Here is a tiny trained network, its code and every weight. The questions are about switching its units off for an input and a class, where a switched-off unit gives its printed mean instead of its output.

import numpy as np


def w(rows, s, z=0):
    codes = np.array(rows[::2]) - 128.0
    scale = np.full(codes.shape[1], s)
    scale[-1] = z or s
    return codes * scale


def norm(h):
    return h / np.sqrt((h * h).mean(-1, keepdims=True) + 1e-5)


def f(y):
    return np.maximum(y, 0)


def log_softmax(a):
    a = a - a.max(-1, keepdims=True)
    return a - np.log(np.exp(a).sum(-1, keepdims=True))


def net(x, mask):
    res = np.array(x, float).reshape(1, 5) / 4 @ E
    u = 0
    for l in range(2):
        y = f(norm(res) @ A[l][:, :-1].T + A[l][:, -1])
        res = res + np.where(mask[u : u + 16], y, B[l][:, -1]) @ B[l][:, :-1]
        u += 16
    return log_softmax(norm(res)[-1] @ U[:, :-1].T + U[:, -1])


A, B = {}, {}
E = w([
[60,126,82,208],'x0',
[72,204,96,54],'x1',
[126,122,130,127],'x2',
[127,130,127,126],'x3',
[175,85,5,89],'x4',
],0.0013)
A[0] = w([
[35,185,102,42,159],'0.n1',
[17,100,67,202,180],'0.n2',
[187,96,52,136,113],'0.n3',
[177,103,64,127,129],'0.n4',
[190,114,62,139,148],'0.n5',
[39,164,92,40,77],'0.n6',
[35,235,200,109,137],'0.n7',
[112,90,104,143,55],'0.n8',
[125,106,254,212,140],'0.n9',
[93,121,96,168,110],'0.n10',
[136,82,24,77,87],'0.n11',
[148,114,128,170,179],'0.n12',
[177,130,181,134,4],'0.n13',
[157,128,121,130,82],'0.n14',
[119,85,79,90,104],'0.n15',
[133,98,66,95,100],'0.n16',
],0.003,0.0019)
B[0] = w([
[86,193,130,39,231],'0.n1',
[73,85,105,226,243],'0.n2',
[126,55,167,78,195],'0.n3',
[123,88,132,97,190],'0.n4',
[113,77,129,81,198],'0.n5',
[177,226,129,161,188],'0.n6',
[162,2,205,112,251],'0.n7',
[143,113,116,143,134],'0.n8',
[175,237,75,130,236],'0.n9',
[142,115,142,143,160],'0.n10',
[164,164,119,165,199],'0.n11',
[186,120,142,106,181],'0.n12',
[153,148,144,160,132],'0.n13',
[131,114,133,115,131],'0.n14',
[160,168,119,157,164],'0.n15',
[154,164,124,165,170],'0.n16',
],0.003,0.0023)
A[1] = w([
[135,157,197,155,181],'1.n1',
[190,141,155,80,156],'1.n2',
[48,91,177,89,123],'1.n3',
[149,60,150,112,123],'1.n4',
[158,154,194,72,52],'1.n5',
[121,253,134,151,121],'1.n6',
[226,163,164,98,4],'1.n7',
[197,133,76,176,154],'1.n8',
[58,158,114,93,90],'1.n9',
[48,145,140,127,66],'1.n10',
[1,89,120,151,117],'1.n11',
[105,151,42,112,126],'1.n12',
[96,169,230,171,47],'1.n13',
[91,177,136,219,95],'1.n14',
[114,166,71,109,117],'1.n15',
[89,143,118,82,185],'1.n16',
],0.0044,0.0029)
B[1] = w([
[80,171,130,150,247],'1.n1',
[157,129,183,71,253],'1.n2',
[32,90,134,81,182],'1.n3',
[117,79,92,122,191],'1.n4',
[122,151,156,220,196],'1.n5',
[163,16,109,115,206],'1.n6',
[163,113,65,194,169],'1.n7',
[62,143,169,143,231],'1.n8',
[136,56,126,203,158],'1.n9',
[105,116,47,122,148],'1.n10',
[218,122,104,53,195],'1.n11',
[182,188,110,183,178],'1.n12',
[154,100,2,95,197],'1.n13',
[79,162,180,85,201],'1.n14',
[156,204,89,152,163],'1.n15',
[73,153,129,118,205],'1.n16',
],0.0038,0.0023)
U = w([
[230,177,197,202,181],'0',
[214,28,141,40,98],'1',
[68,168,234,52,194],'2',
[209,236,91,37,3],'3',
[31,170,166,239,164],'4',
[120,17,73,204,93],'5',
[2,100,77,65,109],'6',
[124,211,17,168,163],'7',
],0.011,0.0012)

Each question gives the input, the list of numbers given to net, and the class t.
The units are the neurons (one row each of A and B). Each row of codes is followed by its name. A weight is (code - 128) times the scale printed after its matrix; where a second scale follows, it is the last column's (A, B and U).
mask holds one flag per neuron, layer by layer. A switched-off neuron (its flag False) gives its mean, the last column of its row in B, instead of its output. The means were averaged over made-up inputs and are rounded, as every weight is.
A unit's drop is (log p(t) with every unit on - log p(t) with that unit switched off) / (log p(t) with every unit on - log p(t) with every unit switched off).
k most important neurons: the k neurons with the biggest drops, biggest first
top k neurons in layer l: the k neurons of layer l with the biggest drops, biggest first
drop when u is switched off: that unit's drop, to one decimal
input [2,6,4,-5,1], class 7: 2 most important neurons : 0.n6; 1.n15
input [7,2,3,-7,-5], class 6: most important neuron : 1.n11
input [5,1,3,-3,-3], class 6: top 2 neurons in layer 1 : 1.n11; 1.n14
input [-6,-1,-6,3,-2], class 0: top 2 neurons in layer 1 : 1.n7; 1.n5
input [8,1,5,-8,-2], class 6: 2 most important neurons : 1.n11; 1.n14
input [-7,-2,5,-4,0], class 0: top 2 neurons in layer 0 : 0.n7; 0.n3
input [-1,0,0,7,-5], class 0: top 2 neurons in layer 0 : 0.n9; 0.n7
input [7,1,0,5,-2], class 6: 4 most important neurons : 1.n11; 1.n14; 1.n5; 0.n11
input [4,8,3,-6,2], class 7: top 2 neurons in layer 1 : 1.n12; 1.n9
input [6,2,7,4,-7], class 6: 2 most important neurons : 1.n13; 1.n11
input [-6,-2,0,-3,-1], class 0: 2 most important neurons : 1.n7; 1.n5
input [-8,-1,2,-2,-2], class 0: drop when 1.n7 is switched off : 0.3
input [0,-6,3,7,0], class 0: drop when 1.n15 is switched off : -0.1
input [5,7,1,-6,-4], class 6: drop when 0.n7 is switched off : 0.1
input [7,6,5,-3,-5], class 6: top neuron in layer 0 : 0.n7
